Below are the code and all the weights of a small trained network. Each question names an input and a target symbol and asks about switching units off, where a switched-off unit gives its printed mean instead of its output.

import numpy as np


def w(rows, s, z=0):
    codes = np.array(rows[::2]) - 128.0
    scale = np.full(codes.shape[1], s)
    scale[-1] = z or s
    return codes * scale


def f(y):
    return np.maximum(y, 0)


def softmax(a):
    e = np.exp(a - a.max(-1, keepdims=True))
    return e / e.sum(-1, keepdims=True)


def log_softmax(a):
    a = a - a.max(-1, keepdims=True)
    return a - np.log(np.exp(a).sum(-1, keepdims=True))


def net(x, mask):
    ids = ['ΠΣβζτφ'.index(c) for c in x.split()]
    T = len(ids)
    res = E[ids] + P[:T]
    r = res
    for j in range(2):
        rows = slice(4 * j, 4 * j + 4)
        q, k, v = (r @ M[0][rows].T for M in (Q, K, V))
        z = softmax(np.where(np.tri(T) > 0, q @ k.T / 4**0.5, -1e9)) @ v
        o = O[0][rows]
        res = res + np.where(mask[j], z, o[:, -1]) @ o[:, :-1]
    y = f(res @ A[0][:, :-1].T + A[0][:, -1])
    res = res + np.where(mask[2:18], y, B[0][:, -1]) @ B[0][:, :-1]
    return log_softmax(res[-1] @ U[:, :-1].T + U[:, -1])


Q, K, V, O, A, B = {}, {}, {}, {}, {}, {}
E = w([
[241,162,100,176],'Π',
[201,111,159,76],'Σ',
[138,140,168,158],'β',
[22,98,130,119],'ζ',
[7,132,112,68],'τ',
[144,247,130,115],'φ',
],0.019)
P = w([
[18,177,254,255],'0',
[77,135,123,71],'1',
[80,139,118,70],'2',
[82,142,117,70],'3',
[109,134,130,77],'4',
[104,131,125,82],'5',
[97,124,120,72],'6',
[97,126,125,73],'7',
[82,115,115,73],'8',
[97,125,122,74],'9',
[88,117,119,72],'10',
[86,113,122,68],'11',
[91,123,119,66],'12',
[91,116,118,72],'13',
],0.0073)
Q[0] = w([
[62,154,148,134],'head 0',
[109,5,164,152],'head 0',
[94,236,154,98],'head 0',
[65,108,158,21],'head 0',
[203,80,165,116],'head 1',
[31,233,173,69],'head 1',
[210,61,155,192],'head 1',
[150,112,169,204],'head 1',
],0.015)
K[0] = w([
[49,164,146,167],'head 0',
[98,66,192,184],'head 0',
[111,253,132,67],'head 0',
[93,93,188,57],'head 0',
[167,65,130,54],'head 1',
[106,63,200,235],'head 1',
[181,66,39,25],'head 1',
[154,61,55,113],'head 1',
],0.013)
V[0] = w([
[100,114,79,105],'head 0',
[87,102,199,91],'head 0',
[131,146,128,122],'head 0',
[106,45,13,161],'head 0',
[132,148,90,55],'head 1',
[11,101,169,102],'head 1',
[142,62,64,102],'head 1',
[155,49,113,200],'head 1',
],0.011)
O[0] = w([
[164,131,170,220,173],'head 0',
[110,185,180,116,182],'head 0',
[125,113,141,154,147],'head 0',
[233,187,84,135,55],'head 0',
[70,47,193,118,94],'head 1',
[107,113,51,32,198],'head 1',
[50,151,121,155,2],'head 1',
[132,254,52,184,48],'head 1',
],0.0084,0.0073)
A[0] = w([
[54,195,142,185,165],'neuron 0',
[135,133,156,192,194],'neuron 1',
[132,77,62,80,116],'neuron 2',
[84,93,187,182,200],'neuron 3',
[48,119,38,159,85],'neuron 4',
[207,139,232,73,82],'neuron 5',
[164,255,73,167,80],'neuron 6',
[31,134,91,158,232],'neuron 7',
[245,128,80,101,135],'neuron 8',
[152,188,198,68,74],'neuron 9',
[141,129,182,64,143],'neuron 10',
[189,135,126,113,1],'neuron 11',
[222,145,60,140,75],'neuron 12',
[181,94,162,170,108],'neuron 13',
[99,161,97,124,70],'neuron 14',
[101,202,41,143,79],'neuron 15',
],0.0087,0.0036)
B[0] = w([
[164,219,122,166,198],'neuron 0',
[88,80,70,168,182],'neuron 1',
[78,154,135,196,242],'neuron 2',
[109,167,55,108,195],'neuron 3',
[94,118,49,166,156],'neuron 4',
[155,127,156,230,206],'neuron 5',
[128,47,178,97,216],'neuron 6',
[157,193,46,125,188],'neuron 7',
[224,79,141,95,173],'neuron 8',
[150,104,158,167,208],'neuron 9',
[117,177,160,95,254],'neuron 10',
[82,156,116,143,133],'neuron 11',
[102,165,132,11,157],'neuron 12',
[77,120,131,47,163],'neuron 13',
[126,89,117,163,151],'neuron 14',
[129,22,85,169,169],'neuron 15',
],0.012,0.0083)
U = w([
[143,106,118,253,154],'Π',
[126,69,79,207,39],'Σ',
[228,237,129,110,109],'β',
[216,77,103,112,254],'ζ',
[94,82,232,177,112],'τ',
[76,111,147,136,37],'φ',
],0.0069,0.0036)

Each question gives the input, a string of symbols that net reads in full, and the target symbol t.
The units are the heads (4 rows each of Q, K, V and O) and the neurons (one row each of A and B). Each row of codes is followed by its name. A weight is (code - 128) times the scale printed after its matrix; where a second scale follows, it is the last column's (O, A, B and U).
mask holds one flag per unit, heads first, then neurons. A switched-off unit (its flag False) gives its mean, the last column of its rows in O or B, instead of its output. The means were averaged over made-up inputs and are rounded, as every weight is.
A unit's drop is (log p(t) with every unit on - log p(t) with that unit switched off) / (log p(t) with every unit on - log p(t) with every unit switched off).
The circuit of an input: a set's keep is (log p(t) with only the set's units on - log p(t) with every unit switched off) / (log p(t) with every unit on - log p(t) with every unit switched off). Starting from the 12 units with the biggest drops (on a tie, the unit counted first), units are removed one at a time, each time the one whose removal leaves the highest keep (on an exact tie, the one counted first), for as long as the keep stays at least 0.8.
circuit, biggest first: the units of the circuit, biggest drop first
top k neurons: the k neurons with the biggest drops, biggest first
which heads matter: for each layer, one digit per head in row order, 1 if its drop is at least 0.15 and else 0, layers parted by /
drop when u is switched off: that unit's drop, to one decimal
input Π Π φ, target Π: which heads matter => 11
input ζ Σ φ φ, target Σ: which heads matter => 11
input Σ Π β φ φ τ Σ Σ, target τ: which heads matter => 00
input τ Σ β φ ζ, target φ: which heads matter => 01
input β τ β, target β: top 2 neurons => neuron 15; neuron 1
input Π τ φ Σ β ζ ζ, target Π: which heads matter => 01
input ζ Σ Π τ τ τ φ Σ β φ τ, target Σ: which heads matter => 01
input φ τ β τ Π τ ζ τ Π Π τ Σ, target τ: circuit, biggest first => head 1; neuron 7
input Π Π τ, target Π: circuit, biggest first => head 1; neuron 15
input Σ Σ β Π β φ τ ζ τ Σ β Π Π τ, target β: which heads matter => 10
input ζ τ β Π φ β Σ τ Π τ τ, target Σ: top neuron => neuron 15
input ζ β Σ ζ Π Π τ Π Π ζ φ, target Σ: top 3 neurons => neuron 15; neuron 2; neuron 4
input ζ τ β τ β Π τ β ζ τ β ζ, target Σ: drop when neuron 3 is switched off => 0.0
input φ ζ Σ β, target φ: drop when neuron 3 is switched off => 0.1
input τ β τ φ Σ φ τ φ β τ τ β φ, target φ: drop when neuron 13 is switched off => 0.0
input β Σ β, target β: top neuron => neuron 6
